Below are the code and all the weights of a small trained network. Each question names an input and a class and asks about switching units off, where a switched-off unit gives its printed mean instead of its output.

import numpy as np


def w(rows, s, z=0):
    codes = np.array(rows[::2]) - 128.0
    scale = np.full(codes.shape[1], s)
    scale[-1] = z or s
    return codes * scale


def f(y):
    return np.maximum(y, 0)


def log_softmax(a):
    a = a - a.max(-1, keepdims=True)
    return a - np.log(np.exp(a).sum(-1, keepdims=True))


def net(x, mask):
    res = np.array(x, float).reshape(1, 5) / 4 @ E
    y = f(res @ A[0][:, :-1].T + A[0][:, -1])
    res = res + np.where(mask, y, B[0][:, -1]) @ B[0][:, :-1]
    return log_softmax(res[-1] @ U[:, :-1].T + U[:, -1])


A, B = {}, {}
E = w([
[140,112,147,132,144,133,110,127],'x0',
[210,58,98,9,111,94,119,88],'x1',
[225,138,12,213,136,118,51,112],'x2',
[118,2,141,183,15,109,131,177],'x3',
[210,112,116,135,158,228,246,201],'x4',
],0.0056)
A[0] = w([
[127,106,129,141,93,122,132,140,70],'n1',
[176,120,136,122,127,176,193,149,109],'n2',
[93,119,189,83,125,134,157,127,131],'n3',
[99,142,144,120,109,88,64,106,79],'n4',
[69,128,165,97,115,101,94,114,112],'n5',
[109,127,126,113,131,95,93,127,84],'n6',
[157,130,135,137,137,140,152,149,104],'n7',
[132,139,109,122,118,124,153,133,126],'n8',
[151,137,105,163,126,129,120,126,30],'n9',
[148,114,127,114,136,150,151,136,118],'n10',
[108,135,116,129,110,120,86,104,85],'n11',
[146,115,129,146,149,153,156,131,111],'n12',
[120,124,150,117,135,127,140,135,110],'n13',
[121,145,121,115,162,116,126,121,64],'n14',
[136,78,142,148,92,110,139,139,60],'n15',
[138,169,131,118,139,144,124,111,74],'n16',
[110,132,119,123,108,91,93,120,129],'n17',
[158,112,118,80,117,129,121,124,3],'n18',
[105,129,129,167,139,123,136,125,41],'n19',
[165,118,132,136,143,173,176,143,103],'n20',
[119,139,141,129,108,101,104,109,100],'n21',
[134,190,123,86,189,130,121,114,89],'n22',
[120,53,132,172,49,114,138,138,99],'n23',
[193,75,100,3,113,89,123,113,40],'n24',
[120,75,134,161,78,115,138,138,98],'n25',
[70,114,172,86,129,134,163,138,155],'n26',
[121,127,122,126,129,115,93,134,122],'n27',
[111,126,122,117,129,111,106,129,81],'n28',
[152,117,109,158,109,132,116,129,125],'n29',
[188,119,140,144,131,173,202,151,94],'n30',
[84,145,153,199,147,140,131,146,66],'n31',
[152,128,94,142,123,127,114,120,130],'n32',
[141,193,129,82,182,126,121,114,65],'n33',
[106,89,133,131,106,126,137,143,121],'n34',
[201,147,44,200,128,123,76,117,96],'n35',
[108,132,153,128,129,143,134,129,116],'n36',
[130,134,115,137,118,111,95,113,103],'n37',
[89,117,166,83,124,138,160,120,138],'n38',
[146,158,140,116,161,126,131,120,41],'n39',
[101,130,162,95,124,138,151,129,102],'n40',
[75,171,160,236,149,153,133,148,47],'n41',
[118,111,127,133,142,142,119,126,88],'n42',
[128,113,127,130,96,139,126,131,72],'n43',
[150,111,117,88,118,124,118,127,13],'n44',
[99,123,138,126,118,103,78,108,78],'n45',
[156,130,92,154,134,116,113,121,130],'n46',
],0.012,0.0015)
B[0] = w([
[133,143,124,121,154,154,124,125,157],'n1',
[101,99,74,131,142,84,130,128,216],'n2',
[156,109,191,137,134,107,135,166,207],'n3',
[111,105,64,127,144,102,141,131,198],'n4',
[110,90,93,133,138,84,146,141,193],'n5',
[115,115,94,132,130,115,136,129,166],'n6',
[111,114,107,126,133,109,129,123,166],'n7',
[122,115,126,130,138,127,115,127,144],'n8',
[140,123,163,123,120,118,135,141,161],'n9',
[117,116,100,131,125,112,136,126,165],'n10',
[117,107,95,128,131,110,141,134,169],'n11',
[115,114,101,126,128,105,128,129,169],'n12',
[129,124,149,132,127,123,128,143,152],'n13',
[130,135,121,124,153,153,124,127,152],'n14',
[131,150,118,117,166,168,121,128,173],'n15',
[133,133,116,128,159,159,120,125,159],'n16',
[114,107,97,132,139,105,131,129,177],'n17',
[120,148,130,134,78,137,126,112,164],'n18',
[132,137,126,131,99,136,131,109,150],'n19',
[102,107,80,129,136,96,131,127,200],'n20',
[119,111,99,126,136,112,130,125,164],'n21',
[136,151,113,121,187,198,113,129,204],'n22',
[134,171,117,116,202,199,113,120,215],'n23',
[127,182,144,147,1,136,123,73,249],'n24',
[138,157,118,118,174,178,114,125,187],'n25',
[157,104,196,137,134,103,133,160,212],'n26',
[120,123,115,124,135,114,143,132,154],'n27',
[120,119,107,127,128,121,132,130,150],'n28',
[141,123,161,127,138,127,131,144,168],'n29',
[98,98,65,126,146,83,134,124,224],'n30',
[134,155,130,126,56,132,125,93,191],'n31',
[129,117,164,132,128,118,129,146,170],'n32',
[134,154,117,119,187,195,112,127,201],'n33',
[133,142,129,119,159,156,120,130,165],'n34',
[149,89,235,128,140,95,145,181,254],'n35',
[143,129,148,133,119,120,132,138,155],'n36',
[125,106,131,132,128,106,140,138,163],'n37',
[149,107,186,136,134,111,125,159,198],'n38',
[128,144,116,121,155,156,120,128,159],'n39',
[141,110,172,132,135,117,126,150,180],'n40',
[133,163,125,122,18,134,117,71,224],'n41',
[123,134,128,123,131,126,132,127,130],'n42',
[129,136,124,125,145,146,122,125,146],'n43',
[125,145,130,132,90,134,126,108,158],'n44',
[110,113,81,127,140,108,138,131,180],'n45',
[133,116,170,131,133,113,131,151,178],'n46',
],0.028,0.008)
U = w([
[166,84,232,151,144,92,137,201,254],'0',
[42,73,21,137,155,65,145,122,83],'1',
[136,195,108,92,221,252,70,119,75],'2',
[121,195,138,155,1,138,104,41,84],'3',
],0.0085,0.00076)

Each question gives the input, the list of numbers given to net, and the class t.
The units are the neurons (one row each of A and B). Each row of codes is followed by its name. A weight is (code - 128) times the scale printed after its matrix; where a second scale follows, it is the last column's (A, B and U).
mask holds one flag per neuron, in row order. A switched-off neuron (its flag False) gives its mean, the last column of its row in B, instead of its output. The means were averaged over made-up inputs and are rounded, as every weight is.
A unit's drop is (log p(t) with every unit on - log p(t) with that unit switched off) / (log p(t) with every unit on - log p(t) with every unit switched off).
The circuit of an input: a set's keep is (log p(t) with only the set's units on - log p(t) with every unit switched off) / (log p(t) with every unit on - log p(t) with every unit switched off). Starting from the 12 units with the biggest drops (on a tie, the unit counted first), units are removed one at a time, each time the one whose removal leaves the highest keep (on an exact tie, the one counted first), for as long as the keep stays at least 0.8.
units of the circuit, in order: the units of the circuit, biggest drop first
top k neurons: the k neurons with the biggest drops, biggest first
drop of u: that unit's drop, to one decimal
input [8,5,-1,-5,-4], class 2: top 3 neurons : [n33; n22; n41]
input [-2,8,1,-5,6], class 3: units of the circuit, in order : [n24]
input [2,0,3,-8,8], class 1: top 3 neurons : [n30; n2; n20]
input [-6,6,7,-2,-2], class 0: top 2 neurons : [n35; n41]
input [-6,-5,6,-7,-4], class 2: top 2 neurons : [n22; n33]
input [4,-8,-4,7,-3], class 3: top 2 neurons : [n41; n31]
input [0,-6,-4,-8,7], class 2: top 3 neurons : [n22; n33; n5]
input [-4,-3,-7,4,8], class 1: top 4 neurons : [n30; n2; n35; n20]
input [4,-1,-7,-8,-6], class 2: top 3 neurons : [n22; n33; n35]
input [6,8,-6,4,6], class 3: top 2 neurons : [n24; n35]
input [-3,-1,6,2,-6], class 0: top 3 neurons : [n35; n30; n2]
input [-7,-4,-3,0,3], class 3: top 3 neurons : [n35; n41; n31]
input [7,-7,-4,4,8], class 1: top 2 neurons : [n30; n24]
input [-1,-6,8,-2,-7], class 0: top neuron : [n35]
input [-8,-8,-4,-3,8], class 1: top 4 neurons : [n30; n24; n2; n20]
input [-7,-8,6,-1,0], class 3: drop of n41 : 3.1
input [-1,-8,4,-6,-6], class 3: drop of n31 : 0.4
input [1,-4,6,-4,8], class 1: drop of n20 : 0.1
input [-6,-5,5,1,8], class 1: drop of n11 : 0.0
